Here is a tiny trained network, its code and every weight. The questions are about switching its units off for an input and a class, where a switched-off unit gives its printed mean instead of its output.

import numpy as np


def w(rows, s, z=0):
    codes = np.array(rows[::2]) - 128.0
    scale = np.full(codes.shape[1], s)
    scale[-1] = z or s
    return codes * scale


def f(y):
    return np.maximum(y, 0)


def log_softmax(a):
    a = a - a.max(-1, keepdims=True)
    return a - np.log(np.exp(a).sum(-1, keepdims=True))


def net(x, mask):
    res = np.array(x, float).reshape(1, 4) / 4 @ E
    y = f(res @ A[0][:, :-1].T + A[0][:, -1])
    res = res + np.where(mask, y, B[0][:, -1]) @ B[0][:, :-1]
    return log_softmax(res[-1] @ U[:, :-1].T + U[:, -1])


A, B = {}, {}
E = w([
[130,170,243,82,125,143,151,168,67,187],'x0',
[37,198,118,138,126,105,252,122,71,104],'x1',
[59,36,134,92,87,188,196,182,198,126],'x2',
[194,142,150,110,60,68,165,146,153,64],'x3',
],0.012)
A[0] = w([
[83,41,121,33,67,171,168,188,200,115,38],'neuron 1',
[110,161,190,56,130,105,170,200,29,197,151],'neuron 2',
[80,74,144,86,149,211,113,171,204,122,116],'neuron 3',
[200,146,140,122,32,36,134,163,176,76,84],'neuron 4',
[200,50,125,127,104,149,37,176,174,150,6],'neuron 5',
[187,154,130,70,55,80,124,149,169,87,122],'neuron 6',
[187,131,160,153,55,96,151,159,135,42,114],'neuron 7',
[156,101,44,188,90,112,98,98,175,105,193],'neuron 8',
[75,136,13,176,175,65,191,108,150,74,98],'neuron 9',
[22,130,100,171,214,184,102,103,88,197,116],'neuron 10',
[205,197,99,171,143,61,77,63,92,138,5],'neuron 11',
[172,163,145,97,30,152,173,121,177,44,54],'neuron 12',
[179,161,136,141,90,54,145,59,76,97,117],'neuron 13',
[204,65,96,105,161,171,25,190,188,136,23],'neuron 14',
[148,67,91,115,24,148,162,210,156,149,44],'neuron 15',
[138,74,31,213,137,126,79,104,183,63,104],'neuron 16',
[220,139,98,95,164,114,71,143,130,166,47],'neuron 17',
[76,112,71,148,254,226,47,144,126,205,55],'neuron 18',
[214,202,132,158,223,91,58,77,90,137,75],'neuron 19',
[159,114,254,102,101,128,68,170,108,188,123],'neuron 20',
],0.0092,0.0023)
B[0] = w([
[129,125,127,193,192,208,202,51,110,183,250],'neuron 1',
[180,187,176,69,26,166,142,135,189,17,232],'neuron 2',
[139,101,161,115,226,173,159,49,135,186,222],'neuron 3',
[86,41,80,142,103,52,64,132,141,198,206],'neuron 4',
[111,222,77,179,79,120,204,246,54,82,229],'neuron 5',
[91,59,126,118,100,74,55,88,175,133,189],'neuron 6',
[129,112,126,78,53,23,86,146,140,182,193],'neuron 7',
[239,135,194,88,102,121,88,57,185,81,213],'neuron 8',
[202,237,110,108,27,171,177,164,145,15,214],'neuron 9',
[84,68,51,118,59,40,66,167,131,187,223],'neuron 10',
[108,102,161,199,225,187,171,86,123,154,216],'neuron 11',
[97,51,126,130,135,25,136,141,86,165,196],'neuron 12',
[39,122,112,154,157,135,170,103,85,180,193],'neuron 13',
[85,223,58,116,1,139,212,185,90,86,241],'neuron 14',
[74,95,136,193,217,200,128,86,92,164,207],'neuron 15',
[199,142,224,45,135,173,72,102,195,69,234],'neuron 16',
[112,191,92,167,132,106,201,171,64,153,185],'neuron 17',
[36,36,131,133,75,27,34,113,165,166,240],'neuron 18',
[126,115,155,159,218,203,176,76,144,181,234],'neuron 19',
[189,153,250,72,60,164,43,96,189,45,210],'neuron 20',
],0.0081,0.016)
U = w([
[217,150,204,36,72,179,63,103,212,2,123],'0',
[60,33,67,122,76,5,33,139,140,196,142],'1',
[115,109,126,192,213,208,195,65,97,182,2],'2',
[73,241,40,140,16,126,250,227,37,26,230],'3',
],0.01,0.0028)

Each question gives the input, the list of numbers given to net, and the class t.
The units are the neurons (one row each of A and B). Each row of codes is followed by its name. A weight is (code - 128) times the scale printed after its matrix; where a second scale follows, it is the last column's (A, B and U).
mask holds one flag per neuron, in row order. A switched-off neuron (its flag False) gives its mean, the last column of its row in B, instead of its output. The means were averaged over made-up inputs and are rounded, as every weight is.
A unit's drop is (log p(t) with every unit on - log p(t) with that unit switched off) / (log p(t) with every unit on - log p(t) with every unit switched off).
The circuit of an input: a set's keep is (log p(t) with only the set's units on - log p(t) with every unit switched off) / (log p(t) with every unit on - log p(t) with every unit switched off). Starting from the 12 units with the biggest drops (on a tie, the unit counted first), units are removed one at a time, each time the one whose removal leaves the highest keep (on an exact tie, the one counted first), for as long as the keep stays at least 0.8.
circuit, biggest first: the units of the circuit, biggest drop first
unit that matters most: the unit with the biggest drop
top k neurons: the k neurons with the biggest drops, biggest first
drop when u is switched off: that unit's drop, to one decimal
input [-4,-2,8,-7], class 2: unit that matters most => neuron 1
input [-1,5,-6,3], class 2: top 3 neurons => [neuron 14; neuron 11; neuron 5]
input [6,-7,4,2], class 3: top 2 neurons => [neuron 5; neuron 14]
input [-5,-7,-7,3], class 2: top 3 neurons => [neuron 19; neuron 11; neuron 9]
input [-3,-7,3,8], class 1: top 2 neurons => [neuron 4; neuron 6]
input [-2,-4,0,-1], class 3: top 2 neurons => [neuron 14; neuron 5]
input [3,-6,5,3], class 3: top 4 neurons => [neuron 5; neuron 14; neuron 19; neuron 11]
input [4,4,-1,1], class 0: top 3 neurons => [neuron 5; neuron 14; neuron 2]
input [4,-8,6,-7], class 3: top 4 neurons => [neuron 14; neuron 5; neuron 4; neuron 6]
input [-4,6,-2,-7], class 1: top 2 neurons => [neuron 10; neuron 18]
input [5,-6,5,-6], class 1: top 3 neurons => [neuron 18; neuron 9; neuron 16]
input [-8,7,-1,-7], class 0: top 2 neurons => [neuron 9; neuron 16]
input [2,6,-2,-6], class 1: top 4 neurons => [neuron 10; neuron 14; neuron 5; neuron 18]
input [-3,3,-1,2], class 0: circuit, biggest first => [neuron 5]
input [7,-1,2,-6], class 0: top 2 neurons => [neuron 2; neuron 20]
input [-3,-5,-2,-3], class 3: top 4 neurons => [neuron 14; neuron 5; neuron 17; neuron 20]
input [-1,-5,4,1], class 3: top 3 neurons => [neuron 14; neuron 5; neuron 19]
input [6,6,4,5], class 0: drop when neuron 19 is switched off => 0.0
input [5,-8,-7,-7], class 3: drop when neuron 4 is switched off => 0.1
input [7,5,-2,-4], class 0: circuit, biggest first => [neuron 2]
input [-4,1,2,5], class 1: drop when neuron 12 is switched off => 0.5
input [7,5,5,0], class 0: drop when neuron 2 is switched off => 1.2
